Each row is followed by the grade that its hidden value falls in (each part has its own value, ranges and names):
[ 109  128  -95    3   67  -85  246  100  215  276  371  204 -273 -533
  239  116  396 -146  334 -104 -145   50 -133 -126  177   23 -116  218
  174  221   -1 -110 -476 -166  180 -174  -63  -28 -141  100  177  -13
   47   86   63   44] : nal
[  20 -206  277  -51  199   56  241 -140  255  -47   74 -342 -399  -18
   41  -80  -26  537  -51   74   86 -189 -144   65  -13  269  234 -144
  178  -41  343 -305 -140  -68 -217  -23  -10  144  -78  101 -207  -10
  115  -12  305 -145] : fime
[ 169 -238 -343  -94   80   85 -253  160  -52   46  106 -245   63  133
  -18  -16 -300 -120 -199   59 -246  349 -403  -27   69 -142 -207  -23
 -117  213   66   -5   57   44  124  184  258  136  -61  -83 -282 -276
 -141 -185 -439  -25] : gefav
[  54 -157  235   34  -58  139   19  151 -130 -270  195 -143 -283  172
 -481  -53 -220  263 -199 -196   82  -31 -317  299 -183  243  132 -192
 -190  -15  180  -65  163 -133  -78  122   15 -117 -371  -92 -110  -14
   28  -39   62 -366] : fime
[ -31 -123   43  -35   58   78  223 -194  176 -115   36 -188 -306  -77
   92  121  136  229  -67  106  -10 -156 -138   86 -105  189  260 -145
  127   22  394 -190 -160   34 -195  -38   35  141    7   18  -85 -105
   95  -31   94 -164] : gefav
[ -16 -176  -57 -180 -166  -63 -144 -337  260  -60  481 -146  115 -240
  -51 -390   86 -259 -565 -285  393 -102  -58 -455  397 -140 -226   79
   -3 -443  170 -185 -105   11 -225 -210  103  151    0   12  289    2
  260  -19  -50  210] : gefav
[ 105  -35   59  -60  -37   32  170 -416   39 -130  -22  247   62 -297
  -56   48   70 -176 -172  214  175  -15  101  -14 -102   35   93   21
   85 -335  126 -343 -304 -156 -227 -112  -91  -68   72   53  -43  156
   -8 -108  249 -174] : Tus
[  59 -215  305  -35  346 -133  163   -4   46  115  257 -179 -171   26
  -33  -87 -416  464   29   14  -77 -137 -178  241  -37  150   65  151
  131   26  221 -310   24  -51   38  257 -106   71  260   78 -188  105
  -13   45  184 -203] : kapo
[  71  125  183   96   93  -99  290  144    5  137  153  250   63 -258
 -176   48  -32  143   36 -159 -170   -2   91  153  -83  -42  -24  175
  152  -14 -151  -24 -231 -112  125 -120  115 -145 -117   43   11  163
 -102  140  144   35] : fumu
[ 249   87  183   21   38   -7  359   92  -24   94   50  248    3 -211
 -156   15  -43  191   34 -180 -256    5   93  167    5  -45   27   97
  114 -133  -96   -2 -263 -184  -35 -251  -40 -251 -233    2 -232   88
  -93   95   16   85] : nir
[-141   98  -37  144  -92   52 -208  -11  207  185 -135  -98 -106    3
   79 -312  172   28  -47 -273  248  279   23 -253  106   98 -164  -68
  -51   29  295  266  268  -46  241  -92 -225  -85 -170 -243  -43  197
  287  108   77  201] : fime
[  34 -111  300   17  381  -62  217   51   68   34   18 -254 -258   34
   45   63 -272  584   88  156   -8  -16 -178  187 -118  320  117   34
  211  134  191 -339   -9  -88   52  194   -7   61   55  145 -296  104
  -10   59  294 -148] : Zimig
[-266  218 -175  288  190  -98 -383  301   36  270 -370   30  -16 -150
  128    3  129  -73  216 -191  125  437   10 -180 -224   98 -263   27
  -51  432   86  389  334    2  466   32  -73   -2  -85 -276   33  206
   49  189 -162   96] : nir
[ -41   19  316  157   29  -91  -25 -112  -32  -73 -326  -64 -146  184
 -252 -247  -30  311 -212 -305  170  -15  103   63 -221    0  270  -82
  -94   78  358  165  123  -59  -92  252 -289   54  197 -427 -248  166
  305  152   -4 -239] : Sib
[ -75   17 -112  134  -92  139  184   37  394  291  456  -11 -330 -363
  157  -52  560   54  109 -127  -86 -107 -157 -147  197   69  -48   36
  170   66  223  -21 -417  -92  159 -154  249   70 -152   37  197   50
  260   30  225   89] : gudiv
[  74  -52 -141  -80  206 -103  -64   63  125 -138  -64 -416  -76 -200
   45  -59   79  -85 -232  146  352  298 -242 -502  190   99 -226   66
  199   77  -79 -450 -155 -103 -104  -71  332  137 -379  130 -171  -84
   78   88  -47  209] : gudiv
[-227   86  -95 -269    0 -487 -191 -186   94   87  265  263  417  -15
 -213  -88 -132 -521 -168   50  102  198  176  -62   31 -346  -39  390
  -17  229  -76  106 -215  277  138  -16   77  350  355   24  610 -288
 -373  -79  -37  -40] : nir
[-125  153 -223 -207  209 -344 -147   14 -130  -96  -57   66  273   97
  -44  227 -196 -349   38  219    3  406  -15  -29   47   -6  -64  332
   -3  426  -85   69  -42  245  211   30   44  172  144   95  245 -266
 -439    3 -164   26] : nal
[ 145  -40   11  -65  -10  147   96 -327  -34 -158 -206  157  -13 -149
  -80   61    1    9 -175  332  163  116   30    6 -149  139   75 -155
   51 -336  199 -313 -174 -217 -234 -192  -91 -136 -152   57 -353   63
  -14 -214  145 -108] : fime
[-566 -132 -109  -47  257 -194    6 -164  140  -43  329 -203  127  -33
 -297 -169 -250   54 -334  239  111 -158  144   30  -89 -215   26  -62
  149   40  152  -94   60  447   67 -154  418  353   55  209  438 -203
 -256  -98  286  -65] : nal
[ 122  342 -253  252  134  265  208  223 -155  -35 -133  148 -270 -294
  203  513  565  198  234  199 -129  274 -222 -134   60  441  -82  -10
  152  229   64  -66 -406 -293  250  -91  246 -227 -331  123 -375  147
  186   39   -3  161] : gefav
[ 359 -157 -279 -108   97  -21 -158  170  -66  111   72  -59  144 -116
  170  101 -349 -299 -111   -6 -270  489 -390  -61  -22 -240 -311   69
  -49  296 -153 -142  -45  -74  210  270  110   80   -4  -64 -274 -190
 -173 -124 -435  -70] : gefav
[ 131  -93  219 -166   99  -12  257 -312  111 -223  174  -11 -144 -225
  122  166  -16   77  -72   84  170 -106  -90   30   46  297  126   54
  129 -152  139 -404 -275  -96 -231  -62 -118   34   54  224   67   59
  -47  -16  292 -189] : kapo
[ -50 -186  364  129  432   -8 -210   39 -172  -15  -14  -81 -207  104
 -279 -208 -370  640  -66 -304   36 -201  -32  207 -109  166  110  -87
 -226   26  266  194  173  -88  -46  235 -269   98  275 -183 -199  248
   58   -2  -21 -381] : fime
[-508   -6  -66   46  303 -353   49  -13  149  151  -24  -84  223  -98
 -239 -114 -322  -66 -116  362   76  119  225   83 -394 -304  -12   51
  282  241  -12 -174  129  355  248  -31  349  264   31  102  273 -108
 -341   22  324  -64] : kapo
[   3 -170 -260   81  103  119 -225  156  128   55   85 -308   13 -104
  108    4  -60  -28 -307  -24  -50  295 -323 -208  -65 -134 -251 -173
   18  277  -13  -67  -44   39  189  189  510  286 -110  -31 -100 -127
   24 -113 -181  -34] : Sib
[-192  -96   31  113  163    6  -17 -148   57   85  -38  145  197 -196
 -218  -11 -185    2  -93  365  130   28  111  139 -337   60  -40   42
  135 -258   56 -271   13  -40   55  -35  244  -29   54   96   18  285
 -194  -96  381 -142] : fumu
[  32 -195 -133 -151  -51   -5 -230 -108   93   70  482  -61  269   86
  -84 -160 -270 -218 -330   16   22  206 -226  -71  251  -87 -253  195
  -78  -65   19 -100  -63   61  185  180  264  160  193   96  185  -42
 -124 -188   44   -4] : Sib
[ 246  -75 -301 -235   39  -60 -207   38 -190  -36  116  -73  194  259
  -15   51 -343 -221 -204  140 -175  476 -334  -44  219  -90 -207  169
 -115  218   54  -55  -29   24  163  206   62   69   86   -8 -298 -336
 -181 -201 -433   47] : gudiv
[  89   63 -152  -44   67 -113 -193  109   -7   73  -34   21  295   66
   87  158 -217 -268  -70  128  -40  586 -192  -57  -43  -31 -225  215
    5  394 -193  -34  -54   19  399  323  225  131  114   28   27  -31
 -244  -54   -5  -20] : nir
[-190  254  274   18  -10 -127   22  143 -183 -315  128  205    6  128
 -308  310  -42   53   70 -330  117   51   -9  321 -107  439  147  172
 -175  253  -16  335  122   99  185    1  -96 -105  -78   26  514  101
 -251  198  167 -204] : Zimig
[ 328  -20   36    2 -221  137  277  -72  -35  166  277  443   66 -261
  -78  -44  -35  -27  -93 -449 -469 -130   65  261   34 -272    3    1
  -88 -303   95  244 -201 -130  -56 -246 -230 -280    0 -198 -144   47
   18  -31 -278    4] : gefav
[-112 -200  -12  118  184  180  -23  120  262  309  498 -137 -432 -308
  120 -335    5  288  101 -441 -175 -135 -128  -26  216  -82 -190 -255
  -89  133  212  248   11   12  221 -174 -164   66 -204  -13  134   17
  100  -56  112 -128] : nir
[  15 -201  243   70    7  139   18  188  -96 -289  146 -283 -311  218
 -552 -103 -172  347 -225 -144  112  -84 -321  249 -148  275  174 -161
 -145  -23  178 -110  119 -123 -151  140  175  -61 -388  -94 -154    5
   48   11   92 -337] : nir
[ -14 -331  343   32  116  -50  186 -133  285  190  221 -251 -210   52
 -149 -394 -283  385  -98 -166  -77 -273  -45  235  -82  -92  215   11
   86  -90  327 -146   37   24  -92  212 -108  130  227 -154  -76  135
  111   68  299 -266] : Tus
[-254    4  -41   31  -98 -244 -352 -111  254  276  331  164  208 -295
  -34 -348   83 -412 -162 -418  307   36   97 -267   80 -183 -291  258
  -82  -94  114  200  124   68  195  -57  -88  126  233 -199  577  203
  119  115  -31   83] : kapo
[ 304  354 -163   45 -337  165  295  -96  -76  123  185  595   11 -316
  265  375  447 -182   55  -68 -229  228  -77   24   70  126 -117  101
   83  -99  180    9 -402 -299  235 -173 -137 -352  -33   -5 -212   56
  230  -71 -139  194] : Sib
[-162 -139 -126  -51   84 -124  118 -158   46  129    3  -11  140  -27
 -199 -171 -385  -70 -184  347  -69   88   79  170 -279 -278   -6  -50
  176 -134  231 -260  183  153   42 -103   49  -15  -30   -9 -186 -140
 -169 -121   58  -26] : nal
[-501  -54 -235  -65  267 -288 -127   15    0  131  137   19  139  -21
 -263  -18 -320  -20 -157  307  -93   26   98  179 -384 -325   -9  -97
   93  260  203   44  138  389  175 -153  289  338   68   63  205 -433
 -357 -210 -146 -109] : Zimig
[   5 -222  -22   21  192  146  -93   53   86  213  626  -84 -284 -248
  141 -303 -217  185   14 -499 -149  -97 -201  -24  368  -31 -315 -114
 -177    6  195  188  128    0  237  -84 -316  -33  -42   26  118   70
   78  -62  -19  -99] : gudiv
[ 154  295 -176  178 -101  231  116   82 -121  140   79  519  -67 -355
  171  409  439   47  123  -77 -263  141  -77   58  -71  182 -112  -31
    9   15  137  179 -354 -273  238 -190   45 -233  -82  -17 -196  103
  141  -99 -197   88] : Zimig
[  19  126 -123 -330  142 -336 -125  -79 -119 -143   72   55  270  155
  -64  146 -210 -274  -92  229  108  401  -62 -110  225   55  -90  358
    4  254  -70  -82 -163  122  100   -2   14  157  119  188  135 -308
 -357  -75 -130   95] : nir
[-148   43 -193 -426  166 -386   43 -189  -98 -238  166  -98   81  151
 -181   -4 -241 -184 -245  286   87  174   20  -99  207 -163   42  105
   72  213  147 -150 -134  308 -112 -267  -23  250  -60  213   87 -666
 -325 -155 -230   81] : Sib
[-329 -219  -74    9  -24   16 -278  -97  372  -32  309 -393  -59 -162
 -168 -396  163  -53 -446 -184  451 -103  -82 -398  160   -5 -169 -111
   12 -198  184  -60   50  113 -127 -217  413  285 -242    4  376    2
  170    6  121  107] : fumu
[  46  -13 -192  -68   86 -147 -201   87  117  -13  -91 -215  -13 -201
   78  -23  131 -220 -156  -45  230  274 -197 -398   65   13 -212   96
   78  124   24 -155  -63  -61  -62  -93  190  147 -211  -67  -67 -133
   69   86 -334  186] : kapo
[ -83 -154   69  -52  -17  -29  101 -413   99   81  240  271  207 -258
 -247 -211 -186 -128 -263  258  147 -131  186   96 -139 -144  -19   49
  109 -524  166 -352 -124  -58 -117 -161   11  -59  139   97   61  176
  -83 -190  357 -131] : Sib
[-229 -244  377  218  295  -84 -217   11   55  174   83  -39 -143   17
 -338 -387 -303  433  -65 -434   12 -301   90  261 -261  -84  153  -51
 -205   64  265  304  203   39   26  287 -193  207  394 -333  131  300
   57   70  118 -477] : fumu
[ 148  204  -10  188 -111 -175  279  265   61  410 -246  466  131 -306
  -77  112   68 -225  283 -233 -496  198  162  310 -472 -373   72  190
  126  239 -109  265 -114  -72  223  -68  -68 -208  -65 -379 -101   64
 -146  226 -245    2] : gefav
[  51   99   62  142 -102   12  238   78   46  239  195  375   88 -260
 -126    9   51   12   15 -297 -323  -51  119  234 -132 -180  -13   87
   51  -70    6  205 -162  -54  161 -155   35 -174  -20 -130   53  136
  -34   79  -12   15] : kapo
[-511  -39  -46  323  135 -205 -267  444   -7   18 -284 -245 -306   95
 -595  -18  148  158  -39  -42   89  -83 -163  213 -789  -38  281 -165
  -39  507  358  190  273  137    8  196  452  311 -191 -480   35 -206
   84  146 -352 -367] : kapo
[  -8  -55  176  133  188  148 -166  335 -365 -387   67  -78 -201  183
 -403  240 -261  266    4 -333  -19   31 -324  357 -144  459   66  -66
 -350  248   15  252  242  -46   78  218   12 -118 -206  -81   60  129
 -191   78  -92 -440] : kapo
[-264   12  266  289  116  -28 -145  -81  -36 -128 -219  -62 -157   51
 -348 -193  118  342 -275 -306  266 -165  120   13 -291   42  250 -155
 -131   90  323  224   61   -3  -70  246  -11  186  216 -370   11  258
  311  126   92 -339] : kapo
[  -6 -111  -18  109   30  197    3   13  184  244  411 -124 -277 -164
  204 -310  -60  206  -46 -395  -80   57 -156  -81  268  -21 -261 -188
  -57   28  261  135  136  -37  313  -30 -240  -75 -118  -42  -43  115
  245  -25  132    8] : Sib
[  40  -25  355   85  109  -71   14  237 -161 -214  191   42  -37  -34
 -425  136 -306   89  -35 -122  194  100 -250  286 -285  331   -4  140
  -79   93 -183 -227   89 -188  131  300  108 -127 -188   59  172  275
 -167  118  315 -396] : Zimig
[  38   26  -63   50  -43   88  -81    4   85  303  271  133 -170 -167
  256 -217  -89   33   41 -427 -120  211  -83  -30  141  -97 -280 -152
 -131  111  270  291  207  -51  390  -64 -492 -132  -41 -145  -52   35
  184  -64  -87   19] : fime
[ 127 -186  225  -31   26   38   16  130 -248 -349  282 -102 -203  107
 -540  -55 -323  120 -228 -240   78  -67 -316  264  -78  166   87  -49
 -227  -35   66 -137   95 -126 -147  164  -35 -118 -269  -71  -51  -16
  -48    1  -38 -416] : gudiv
[-311   38  351  251    4  -17 -111 -186    4 -142  -72  -38  -95  129
 -281 -211   38  377 -360 -387  329 -182  142   63 -237  119  222 -157
 -130  -13  406  241  196   49   15  251 -108  137  296 -312  125  310
  362  125  226 -282] : fumu
[-242  162  215  101  -55 -252  128   94   35 -171   19 -113 -135   32
 -384   90  139  126 -246  134  410   66 -153   31 -436  196  181   44
  214  183  183 -382  -11  -62   56  216  344  114 -186  -39   71  -25
  225  142  239 -132] : fime

Part 2:
[ -34 -118  -36    3  107  -63   53  -81  -13  -21   44   10  -31   47
  -12  146  -73   59  -18  -68   72  -59   67  -29    2    1  125  -85
    8   29   22  -46   18   17   26  -63   73   98   43   25  105   33
  -25  -41  -27   24] : (105)
[ 29  61 -10 -21  36  97 -22   8 -69  21 -40  47 -36 -64  19 -84 -28  24
  -5 -67  43  24  32  17 -38  -4  63  11  -2 -47  14 -35  32 -64  12 -23
  23 -41  52 -12 100 -72  -8 -25 -26  98] : (106)
[  72   82  -21  -35   -2  151  -11   22  -55   22  -37   38  -21  -60
   45 -117  -48   -2    7  -46   15   30   25   43  -15   -4   62   24
   15  -37   27  -18    5  -88   35   40   92  -78  -16   12   64  -65
   41  -65   -7   99] : (86)
[  69  206  190  135  -23  201  100   46 -183  104   99  122 -128 -150
  118  -81  -91   63    5 -112    0  119  116 -232  129  -22    2   14
  169   80  155 -225   96 -256  -16 -231 -151 -125  302  127   71 -158
 -155  182  203   29] : (86)
[-30  -4   5 -25  62  68 -10 -39   2 -12 -65  16 -10  33   1   2 -46 -12
  37 -82  64 -54  49  42   3 -18  77 -58  26  -7  48 -37  50  -8  60 -29
 114  40  25 -15  72 -56  23 -86 -39  49] : (105)
[  9   1 -51 -60  46   1  27 -17 -11 -40   7  -3   2  40  55  20  -2  66
 -20 -57  46 -42  29  11 -22  -9 100 -34   9   9  29 -93  10  -8 109 -80
 104  44  32  14  27 -36  36 -45  44  98] : (97)
[ 271  583   -3  139 -101  153   48 -113  -27  -14   -7   48  -48  -73
   29    3  -37 -203 -241   31   19   97   13  -47  -18  -86  192   93
  118  -51 -120   78  264 -120   31   20  -53  -61 -155  163 -115  137
  157   85   84  -22] : (98)
[ 317  241 -129  -82   90  -23 -218  -25   35   88   37   34  -98 -133
  154  -92  253  -50  -94   42 -108  280 -130  212   13   26   63  -15
   29 -171   70 -242   18   81   17 -185 -110  -71  214 -125  -77   44
  204   90  319   28] : (112)
[-108 -138  250  -32   22  219  -14   13  -52 -170 -213  -82   83  114
 -109 -116 -124   56  165 -267  -42  -38  218  162  102   23   57   79
  148   78  231 -148 -145  206  131  -30  293    3   80 -117   48 -130
  -22 -167  143   56] : (96)
[  54   43  -22  -28   25  136  -25   56  -63    5  -69   -2  -23  -76
   51 -130  -17   72   49  -82  -11   72   17   30  -16    3   84   21
   40  -58   37  -50  -68  -68   85  -22   85   11   49    0   62  -36
   30  -31    5  157] : (86)
[ -92 -194  -56   25  172 -142   94 -229   66    9  130   18   -4  168
   15  390 -175  -45   61  -71   74 -199  163  -86   77  -57  196 -177
   81   95   26  -21   71   51  -32  -25  148  174  -87  107   93   61
    6  -39  -34  -89] : (105)
[ -16  137  -64   83   36  359  -45   78 -276  150  103  196  122 -331
  240 -120  -61 -204  -41 -293  -26   26  126  -95   58  163  240  336
  185   59 -103  -51  -10 -259  254  -23   78  -65   82    0  183    3
 -142  188  -38  213] : (100)
[   5   10   34   39  162  -24  -18 -114   23   68 -260 -118  126  145
   17  -19  -78  -19  264 -251  100  -76  -57   81  -51  111  172  -78
  134   11    5  156  -78  -93  303  159  265  164 -214   58  -58  167
   48 -187 -209  259] : (91)
[  56  241  140 -157  -29   99  -46  133   67 -161 -176   29   25  -10
  108 -430  129   77   37   28  -38   71  -39    0  -51 -215  -23 -145
   18 -119   62 -106   10   77  226 -180   66   31  108   55 -212 -320
  161 -155  108  132] : (91)
[ 51  -4  72   8  43  42  58 -36 -32 -42 -30 -30  12 -15 -21 -24 -46  87
 -41 -92  70   3  48  12  10  18  71 -11  44  34  66 -36 -13 -20  79 -30
  61 -14 -20  11  43 -10  -4 -57  34  25] : (86)
[  20 -121  -16   26  135  -12   21  -95  -28   66   52   46  -28   -5
   45   82 -119  -20   98  -99  -13   -3   58  -19   46    0  137 -108
   72   -7   44    5  -66  -31   -6   39  106   44  -27   75   65   46
   26  -70  -25   24] : (111)
[   4   12  319   47  176  172  117  118 -181  -12  -99   99   70 -139
  -30 -186 -132  117  204 -312  -22   91  174 -311  150 -141  107  -74
  125   36  158  170  -75 -282  233  -71    8 -122   86  279  117   19
 -244 -102  -33  210] : (97)
[-25  50 -31 -39  10 116   0   2 -35   9 -48  40 -53  35  23 -22 -43   7
  -8 -33  80 -55  23  43 -46 -11  74 -27 -18 -18  15 -76  59  -1  -4 -83
  79 -10 114 -26 104 -85  11 -43 -17  78] : (105)
[ 84 -49 -38 -27  67  31   5 -44 -41  48   9   9 -23 -10  24  16 -55  90
  13 -61  40  16  45  20 -27  22  83 -35  -5 -12  28 -50 -43 -10 -23 -19
  48 -30  15   1  86   4   1 -39  10  70] : (111)
[  57  -68  -40  -25   66   70  -29    0  -76   33  -37   20  -25  -47
   21  -64  -28   61   29 -114   -4   76   18   86  -33   67  102   -1
    6  -49   13  -74  -98   21   57  -10   89    9  104  -37   86   38
   -1  -65   -1  132] : (105)
[ -32  330  318   -9  -24  -25  156  -68   -4  -40 -375 -175  -20  533
   -8 -126  -46  179  279 -175  157 -195 -141   53 -156  -34   26 -211
   78   54  213 -106  -23   56  102 -225  164  -93   83  138 -301 -117
  116 -186  216  255] : (111)
[ 33  80  48 -35  22 115  39   5 -21  -3 -91 -14 -22  11  21 -96 -30  69
  40 -66  61   1   7  30 -22 -40  68 -57  36 -32  48 -39 -12 -39  63 -54
  71 -23  38  40  37 -60  35 -65  16  92] : (112)
[  -3   54   26   18   50   87   30  -48  -31   21  -88   30   -1   32
   -4  -21  -67  -12   27 -121   95  -50   16    5  -35   -7   96  -70
   25   -3    8   20   50  -56   79  -23   97   12   -3   32   36   -4
   11 -101  -80   81] : (96)
[  49   -2   50   25  135   -8   37  -13  -64   15  -12   41  -63  -71
  -20  -17  -35   59   26  -97   19   86    7  -62   23  -43  106 -103
   24  -55   55   42  -19  -98   43  -48  -21   -7   75   98   91   67
  -33  -50  -11   76] : (112)
[ 231  416  -98   77 -170  478  -80  -10  -87   65   35   57  -75 -304
   42    1  -92 -142 -261  114   12  144  248   42   42   22  143  376
   91  -67 -166 -130  231  -41 -173   -9 -131  -65   88  -67  291   -6
  -39  327   33  -65] : (106)
[ 54  24  28   2  70  12  26 -73 -27  -7 -38   0   0  -6 -20   0 -65  30
   2 -84  51   5  60  13 -15  -8 100 -29  32 -18   7  11  20 -23  44  36
  52   8 -48  43  58  15   2 -61 -32  56] : (100)
[ -65  -88  -45  -21   66  -25   83  -45  -34  -35   47   -4  -34   59
   -7  140  -91  104  -13  -59   97 -101   89  -61   -6  -23  104  -46
    4   56   42  -51   41  -50   14  -60   82   58   15   35  144  -36
  -49  -15  -21   60] : (100)
[ 258  100   49  136  -27  265   -5  -84 -162  185   29  -12   -9 -121
   58   72  -35  156  -47 -289   25  183  165   20   69  155   78  141
  198  110  105 -332  -51  -20  -12 -230  -76 -108  210 -124   58   89
 -111  210  285   31] : (96)
[  14 -269 -191   52   76   60   58 -207  -98  186  288   96  109 -110
  185  237 -118 -189 -144 -197   90 -127   64  155   64  338  192  148
  110  181  -70 -162  -57  -56  134  143  227  -26 -112 -100  134  130
   -9   11  -15  -80] : (98)
[ 125  506    5 -130 -151  357  -69  209   13  -68 -101   58   31  -32
  185 -309  122  -93  -48   18   16    0  -43   -7   60 -168  -12   73
   87   38  168  -76  214 -232  253 -171  156 -210    6    8 -107 -285
  159  -45  214  156] : (91)
[  48 -314 -116  -10  164 -234   95 -158  -74  110  189   56  -64  -24
  -80  266  -89  255 -160  -26  232  -59   80  -91 -110   91   43 -117
 -175   64  -67  -39   56  -17 -177  -43 -152  -23   61  -30  292   55
 -220    8 -150  -22] : (98)
[  86 -346  -67  -75  208 -243  -76  -90   77  -88   97   11  -91    5
   19    2   57    6   22  -17 -206  200  -88  241   46  -13  155 -257
   32 -144  100 -130 -309  365   16  -19  174  166  123  -53 -107  123
  259 -217  201  -80] : (105)
[  18   -2  152  -80  158   19   20  113    8  -38 -144   87 -141  -41
  -71 -252   57  138  126  -53    0  142 -114  -62    4 -269  -12 -389
  -69 -182  172   98  -58  -63   10 -175  -42  -76  200  131    8  -89
   60 -251   -1   72] : (98)
[  12  -39  -61  -79  133 -268  -28  -58  -18  -96   70   18    4   29
   23   32   35   85 -111   37   48  -28   16  -25 -105    5  113   -7
  -71  -23  -53  -37   45  108   43  -47  -23   92   21   -7   50  -57
  -15   -1    0   93] : (112)
[  69  168  -47  -38  -58  166  -33   79  -87  -10  -82   38  -38  -32
   20 -150  -38   44  -26  -32   41   33   30    9  -72  -12   43   76
  -22  -23    7  -25   75 -103   47    2   76  -69   42  -18   81  -99
   -7  -43  -30  190] : (96)
[ 11 -15 -20 -29  54  50  15  -2 -46  19 -31  15 -29 -23  32 -65 -45  52
  26 -58  53  -1  -4  29 -38  11  79 -38   7 -29  19 -18 -29 -53  43   4
  79   1  21  12  83 -44  14 -65 -44 104] : (106)
[  56  -75  -10 -144   63  155 -173  194  -39   75 -185    4  -15 -168
   54 -355   79  225  212 -100   29  152    6   38   -3   13 -150  -40
  -36  -77  163  -98  -30 -234  171    9   44  -23  149 -131  159 -252
 -103 -115 -126  294] : (96)
[  40  177    5   30   27  210   14  -16   24  109 -102  -12  -97  -17
   83    6  -72  -65  114   30   65   18   18   13   64   23   91  -43
   82  -59    6  -67  104 -166   60  -35   42   84  159  106  135   38
   -2   43  -77   87] : (96)
[  69 -242  155  -28   71  203  -44  294 -224  -48 -247 -115  -32 -158
  -46 -475   51  342  184 -302 -126  338 -146  215   -5  185   35   60
   70  -73  259  -91 -545   19  248  -58  192  -73  312 -147   69   79
  -32 -188  146  359] : (111)
[  33 -186  -16   16   29 -141  136   32  -79  -51  165  -50 -133  -13
  -13  110 -135  370  -51   58   60   55  118 -203   12  -47   30  -61
   33  117  106 -127  -49  -56 -100  -96  -47   96  121   55  198 -101
 -160   97   66   63] : (112)
[ -28  229  -92 -194 -135  235  -34  -41   96  -90 -169  -67   38  170
   48  -42   36  -39  -86   92  153 -216   73  252 -130   15   41  115
  -97  -54  -80 -220  182  152   44  -78  165   -5   28 -121   49 -209
  136  -38   14   63] : (97)
[  29 -155 -196   80  147  287 -187   -2 -131  195   76  243 -155 -478
   34  -24 -118 -199   89 -101 -177  287  208   -8  116   33  128   49
   13 -272 -138  -22   11 -198  -89  167  -63  149  205   -2  374  100
  -98   67 -300   51] : (96)
[  97  222  390   45   27  100   60 -127  -40   20 -119   52   82   38
  -30 -188    4  -27  -99 -172  193  -49   34   55    3   26  -40  -50
   87  104  118 -111  137   97   50 -170  -92 -255   91  -37  -90 -182
  -53  -75  164 -139] : (98)
[  65  166   69  -71  -17   82  -17   14   21  -54 -126    3  -26   75
   -3 -147    7   26   -9    8   71  -11   -8   68  -43  -60    3  -59
  -18  -23   73  -54   95   21   50  -63   72  -69   53   -9  -21 -140
   65 -120   47   69] : (96)
[  69   54 -205   19   34  419 -111  168 -182  274  -28  137 -209 -253
  169  -69  -10  125  282 -230 -144  265   86 -115   72  -73   66  -64
   81 -182   96 -235  -84 -359  -25 -227  -29   20  400   27  209   -6
  -62  143   29  323] : (96)
[  30   89   40  -80   28  -22   40  -85   18  -38  -23   34   -2  113
    6  -19  -43    8  -30   -1   90 -100   41   25  -62  -81   50  -90
  -33   -3   19  -29  102   49  -18  -22   60  -80  -46   46   -8 -133
   57 -111   32   13] : (100)
[ -86   54  241  129   47  148   83  -15  -76 -179 -179  -85   81  -65
  -60 -133  -20  -47  -69 -236   28   20   17   99   42  139  183  121
  161    6   29  -43 -107   81  319  -79  138  156   70   -5  -41  111
   29  -52   31   27] : (111)
[ 192  136 -141   45   32   51 -121  -90  -12  199    0  -45  -38   -1
  211  -33   42  -96   41  -67  -12  104 -175  248  -32  174  158   26
  204   -4   31 -159 -120   58   44   -6  138   31   27 -140  -77   76
  209   68  166   81] : (112)
[  89 -277  111 -129  115  210   22  231   -9   33    9   75  -79  -96
   16 -246 -217  147  308   33 -116  151   73 -115  220 -274    8 -269
   98   31  307  217 -254 -140  -54  134  246 -177   14  167  230 -143
  -38 -285  -12   78] : (96)
[  83    3   10   -4   46   80   33    2  -78   22    3   45  -57 -103
    1  -78  -53   75  -16  -65   11   94   40   -7   -8  -16   72  -33
    5  -55   17  -24  -33  -71    6    2    4  -47   56   50   97   -2
  -17  -45   -6   72] : (112)
[ 74  63  -8  -9  -8 161  44  38 -72  19 -14  18 -33 -80  23 -58 -49  92
 -58 -44  74  38  51 -18 -10   5  75  29  16   8  10 -53  16 -86  42 -61
  25 -41  86  16 134 -21 -49   8  -3  90] : (97)
[ 313  448  126   33 -167  209   56   30    8   59  143   72 -188 -158
  168 -149   22   61 -159  191  -17  218   71 -128  144 -161 -102  -47
  154   27  153 -324  236 -158 -109 -233 -221 -168  234  105  -58 -274
   48  205  369 -144] : (100)
[  51  -17   40  -31   55   61   -9  -19  -57   13  -24   26   30  -16
   26  -62  -57   56   45 -128   30    7   89    4   13    6   52   -1
   52   35   74  -53   -4  -41   75    9   90  -47   -2   -8   60  -77
  -36  -68   20   94] : (97)
[ 110  -89 -174 -121    8  191 -127  -31  -14  128   80   41   21 -100
  123   47  -52   37   60  -47   -2    9  216   84   64   51    9  107
   33   27   50 -222   46  -63  -34   51  102  -51    9 -135  211 -153
  -44   54   27   66] : (97)
[ -70  353  111  105  -29  392   89   72   28   -4 -147   81 -155  -98
   23 -102 -158 -193  171   -2  -14   13   59 -189  169 -294   88 -173
  168 -116   94  156  209 -389   55   -1   88   65  -17  294   64  -87
  103  -58 -136   17] : (86)
[ 220  270  277 -105   -9 -297   48 -230  227 -287 -121  -89   66  317
 -215  -11   39  162 -132   33  136 -108  122  -41  -38 -355 -159 -293
  -43   74  239   30  340  158  -52  -34  -24 -168 -421   45 -351 -308
  195 -296  234 -213] : (86)
[ 147   23  -94  -37 -133  -99  235  -81  -68   75  203  -11 -166  176
   49  166 -136  343 -257  231  251 -103   16  -89 -201   58   13  -56
 -149  136  -93 -249   84   81 -289 -184 -130 -108  208   53  139 -107
 -117  121  100    7] : (105)
[  92   33   65  -44   46  112  -12   38  -43    8 -112  -28    5  -48
   -7 -165  -11   91   43  -96   49   69   -7   79   -4   15   35   -8
   35  -19   93    0  -57  -60   93   19   78  -85   10  -21   71  -35
    2  -99   12  117] : (112)
[-162  163  217   -6  209 -233   11   92   14 -320 -290   -7  -22  171
  -95 -253  141  -46  114 -185  -75   33 -242  -30  -54 -212  168 -293
   21 -165  154  213  -53   40  391 -167  175  178   55  175 -299   51
  221 -346   39  231] : (105)
[  90   87  -19  -31  -11  167  -28   98 -109   46 -117   31  -66  -55
    8 -196  -20  104   39  -83   35  106  -31   41  -71   29   25    9
  -33  -56   41  -31  -27 -118   57  -20   57  -91  128  -17   89  -36
  -27  -85  -33  224] : (91)
[  55    1  -14  -30   46   68  -50  -29  -72   76  -68   50  -30    6
   26 -111  -54   -1   82 -107   19   17   -9   96  -62   57   33  -27
  -19  -51   47  -33  -30  -49   -9   68   99  -96    3  -33   35  -61
   39 -127  -32  126] : (111)
[ 112  465  167   30 -216  115  115  -99  113 -121 -206 -184  -20  301
  -19  -26  -76  161  -16   40  175 -147   76  -37  -67 -172  -44  -65
  142  117  134 -150  245    7  -18 -139   75   11 -173   41 -226 -276
  157    2  185   -8] : (111)
